Here is a tiny trained network, its code and every weight. The questions are about switching its units off for an input and a target symbol, where a switched-off unit gives its printed mean instead of its output.

import numpy as np


def w(rows, s, z=0):
    codes = np.array(rows[::2]) - 128.0
    scale = np.full(codes.shape[1], s)
    scale[-1] = z or s
    return codes * scale


def norm(h):
    return h / np.sqrt((h * h).mean(-1, keepdims=True) + 1e-5)


def softmax(a):
    e = np.exp(a - a.max(-1, keepdims=True))
    return e / e.sum(-1, keepdims=True)


def log_softmax(a):
    a = a - a.max(-1, keepdims=True)
    return a - np.log(np.exp(a).sum(-1, keepdims=True))


def net(x, mask):
    ids = ['αβδεθλξπτφ'.index(c) for c in x.split()]
    T = len(ids)
    res = E[ids] + P[:T]
    u = 0
    for l in range(2):
        r = norm(res)
        for j in range(3):
            rows = slice(3 * j, 3 * j + 3)
            q, k, v = (r @ M[l][rows].T for M in (Q, K, V))
            z = softmax(np.where(np.tri(T) > 0, q @ k.T / 3**0.5, -1e9)) @ v
            o = O[l][rows]
            res = res + np.where(mask[u + j], z, o[:, -1]) @ o[:, :-1]
        u += 3
    return log_softmax(norm(res)[-1] @ U[:, :-1].T + U[:, -1])


Q, K, V, O = {}, {}, {}, {}
E = w([
[180,40,208,166,114,89,69],'α',
[139,133,144,178,119,175,250],'β',
[254,76,183,190,82,68,192],'δ',
[52,66,159,112,53,75,96],'ε',
[240,227,179,74,124,199,106],'θ',
[128,24,165,166,163,107,223],'λ',
[67,88,69,111,139,12,166],'ξ',
[52,148,138,163,145,181,72],'π',
[140,122,173,99,85,71,159],'τ',
[57,158,73,149,67,55,163],'φ',
],0.0042)
P = w([
[120,125,250,38,134,95,253],'0',
[134,99,97,106,84,167,129],'1',
[87,179,181,139,158,109,160],'2',
[118,79,82,106,91,164,122],'3',
[88,174,161,164,152,104,144],'4',
[113,76,73,101,92,163,114],'5',
[84,172,154,180,152,98,134],'6',
[114,79,66,95,96,163,103],'7',
[75,164,146,196,157,87,129],'8',
[120,87,64,85,95,158,93],'9',
[60,150,139,213,165,81,128],'10',
[122,90,64,77,96,150,86],'11',
[54,140,136,221,169,81,123],'12',
],0.004)
Q[0] = w([
[124,154,147,128,161,132,148],'L0H0',
[97,118,85,108,125,165,67],'L0H0',
[139,138,144,164,130,140,146],'L0H0',
[56,155,76,109,142,175,143],'L0H1',
[90,124,146,159,201,168,12],'L0H1',
[170,172,115,94,128,123,122],'L0H1',
[141,87,70,86,115,157,125],'L0H2',
[120,144,87,172,150,197,155],'L0H2',
[176,120,108,170,104,157,168],'L0H2',
],0.011)
K[0] = w([
[113,106,113,117,107,126,214],'L0H0',
[49,130,124,109,166,147,62],'L0H0',
[140,129,131,163,124,124,168],'L0H0',
[18,237,64,124,119,218,140],'L0H1',
[110,141,151,138,187,193,2],'L0H1',
[178,199,145,41,111,144,172],'L0H1',
[148,150,78,142,176,175,146],'L0H2',
[97,109,144,88,111,237,179],'L0H2',
[210,71,117,111,99,196,219],'L0H2',
],0.0074)
V[0] = w([
[126,183,124,56,130,109,150],'L0H0',
[65,124,92,127,150,159,106],'L0H0',
[178,166,125,198,160,168,157],'L0H0',
[66,105,125,202,159,109,164],'L0H1',
[87,94,165,215,144,105,103],'L0H1',
[92,58,145,120,82,60,159],'L0H1',
[143,146,143,76,77,100,126],'L0H2',
[146,130,137,177,137,158,172],'L0H2',
[162,203,128,253,172,142,139],'L0H2',
],0.0048)
O[0] = w([
[226,149,81,112,114,181,215,139],'L0H0',
[141,140,162,211,126,102,119,76],'L0H0',
[149,254,157,36,227,118,64,78],'L0H0',
[223,191,193,36,135,148,105,158],'L0H1',
[220,237,90,9,146,137,230,159],'L0H1',
[140,201,125,144,182,221,71,254],'L0H1',
[180,219,145,63,147,134,102,176],'L0H2',
[68,124,147,188,78,151,129,133],'L0H2',
[75,102,66,236,92,169,90,63],'L0H2',
],0.0031,0.0038)
Q[1] = w([
[94,198,151,88,107,131,151],'L1H0',
[192,107,103,191,142,161,153],'L1H0',
[178,147,182,148,109,183,99],'L1H0',
[138,143,186,153,89,132,102],'L1H1',
[123,150,255,142,147,117,158],'L1H1',
[125,106,27,97,143,80,123],'L1H1',
[134,152,187,175,171,106,141],'L1H2',
[123,111,114,127,84,105,94],'L1H2',
[65,125,116,132,127,112,102],'L1H2',
],0.0085)
K[1] = w([
[62,250,77,55,146,122,203],'L1H0',
[201,78,118,196,106,218,158],'L1H0',
[221,174,181,40,60,200,122],'L1H0',
[127,161,244,167,159,101,163],'L1H1',
[147,140,212,95,111,160,97],'L1H1',
[99,93,2,71,137,97,123],'L1H1',
[123,117,93,62,22,148,107],'L1H2',
[85,179,152,163,136,72,165],'L1H2',
[146,139,188,144,63,102,171],'L1H2',
],0.0057)
V[1] = w([
[161,109,123,133,119,228,120],'L1H0',
[118,39,130,117,125,125,141],'L1H0',
[206,143,182,83,117,117,126],'L1H0',
[148,163,68,143,108,91,73],'L1H1',
[164,89,145,147,56,254,76],'L1H1',
[127,56,144,110,173,112,117],'L1H1',
[166,57,95,104,124,168,121],'L1H2',
[179,173,156,143,179,62,136],'L1H2',
[122,180,149,71,74,113,96],'L1H2',
],0.0044)
O[1] = w([
[59,145,63,74,144,95,114,140],'L1H0',
[114,204,123,109,101,128,102,95],'L1H0',
[90,124,87,221,126,70,132,253],'L1H0',
[121,128,103,125,26,123,89,43],'L1H1',
[243,138,204,134,115,195,141,132],'L1H1',
[118,128,119,124,162,189,94,94],'L1H1',
[73,51,71,123,103,148,87,137],'L1H2',
[254,149,157,118,175,73,132,128],'L1H2',
[82,208,198,143,165,77,32,214],'L1H2',
],0.0038,0.0033)
U = w([
[150,209,203,69,183,109,177,237],'α',
[18,136,140,254,159,72,111,164],'β',
[109,102,93,184,75,201,149,165],'δ',
[155,182,78,96,121,215,63,78],'ε',
[65,105,38,71,127,82,114,14],'θ',
[100,172,74,130,19,111,143,2],'λ',
[148,42,128,127,172,127,46,22],'ξ',
[189,69,78,233,108,116,146,13],'π',
[139,39,96,106,156,168,143,108],'τ',
[88,70,174,79,46,140,93,78],'φ',
],0.0096,0.0031)

Each question gives the input, a string of symbols that net reads in full, and the target symbol t.
The units are the heads (3 rows each of Q, K, V and O). Each row of codes is followed by its name. A weight is (code - 128) times the scale printed after its matrix; where a second scale follows, it is the last column's (O and U).
mask holds one flag per head, layer by layer. A switched-off head (its flag False) gives its mean, the last column of its rows in O, instead of its output. The means were averaged over made-up inputs and are rounded, as every weight is.
A unit's drop is (log p(t) with every unit on - log p(t) with that unit switched off) / (log p(t) with every unit on - log p(t) with every unit switched off).
The circuit of an input: a set's keep is (log p(t) with only the set's units on - log p(t) with every unit switched off) / (log p(t) with every unit on - log p(t) with every unit switched off). Starting from all 6 units, units are removed one at a time, each time the one whose removal leaves the highest keep (on an exact tie, the one counted first), for as long as the keep stays at least 0.8.
circuit, biggest first: the units of the circuit, biggest drop first
unit that matters most: the unit with the biggest drop
heads that matter: for each layer, one digit per head in row order, 1 if its drop is at least 0.15 and else 0, layers parted by /
drop when u is switched off: that unit's drop, to one decimal
input τ ξ λ τ δ τ, target π: circuit, biggest first	L1H2, L0H0, L0H1
input λ δ τ τ π, target α: heads that matter	010 / 000
input ξ τ ε ε δ ε φ π β, target α: unit that matters most	L0H2
input ξ θ α π φ β ε α φ π δ, target α: heads that matter	110 / 000
input α π δ ε τ τ θ α φ α ε π β, target α: heads that matter	111 / 000
input α π ξ λ ε τ, target α: circuit, biggest first	L1H2, L0H1
input λ δ α τ π τ, target β: heads that matter	110 / 000
input θ θ θ β λ α α θ θ ξ δ τ ε, target α: heads that matter	010 / 100
input φ τ ξ φ φ α λ, target α: heads that matter	011 / 000
input τ π ε θ τ δ ε β τ τ ε ξ θ, target β: heads that matter	010 / 000
input τ θ π τ θ, target β: heads that matter	010 / 001
input δ β δ λ τ δ δ, target β: heads that matter	101 / 001
input θ λ ξ τ θ π φ, target α: heads that matter	010 / 100
input π τ π θ τ δ α, target α: heads that matter	110 / 000
input θ τ τ τ π θ α α ξ δ ε τ, target β: heads that matter	011 / 000
input τ β π δ ε, target α: circuit, biggest first	L0H1
input ε δ τ θ δ π δ θ λ, target α: heads that matter	110 / 010
input θ ε ξ θ ε θ δ τ τ β α, target α: heads that matter	010 / 000
input θ φ φ δ θ α α φ π τ π τ ξ, target α: drop when L0H0 is switched off	-0.1
input α τ λ ε α π φ, target α: circuit, biggest first	L1H0
input ε δ θ θ θ π δ, target β: drop when L1H1 is switched off	0.0
input τ ε ε α ξ, target α: drop when L1H1 is switched off	0.1
input φ τ τ π, target β: drop when L1H1 is switched off	0.0
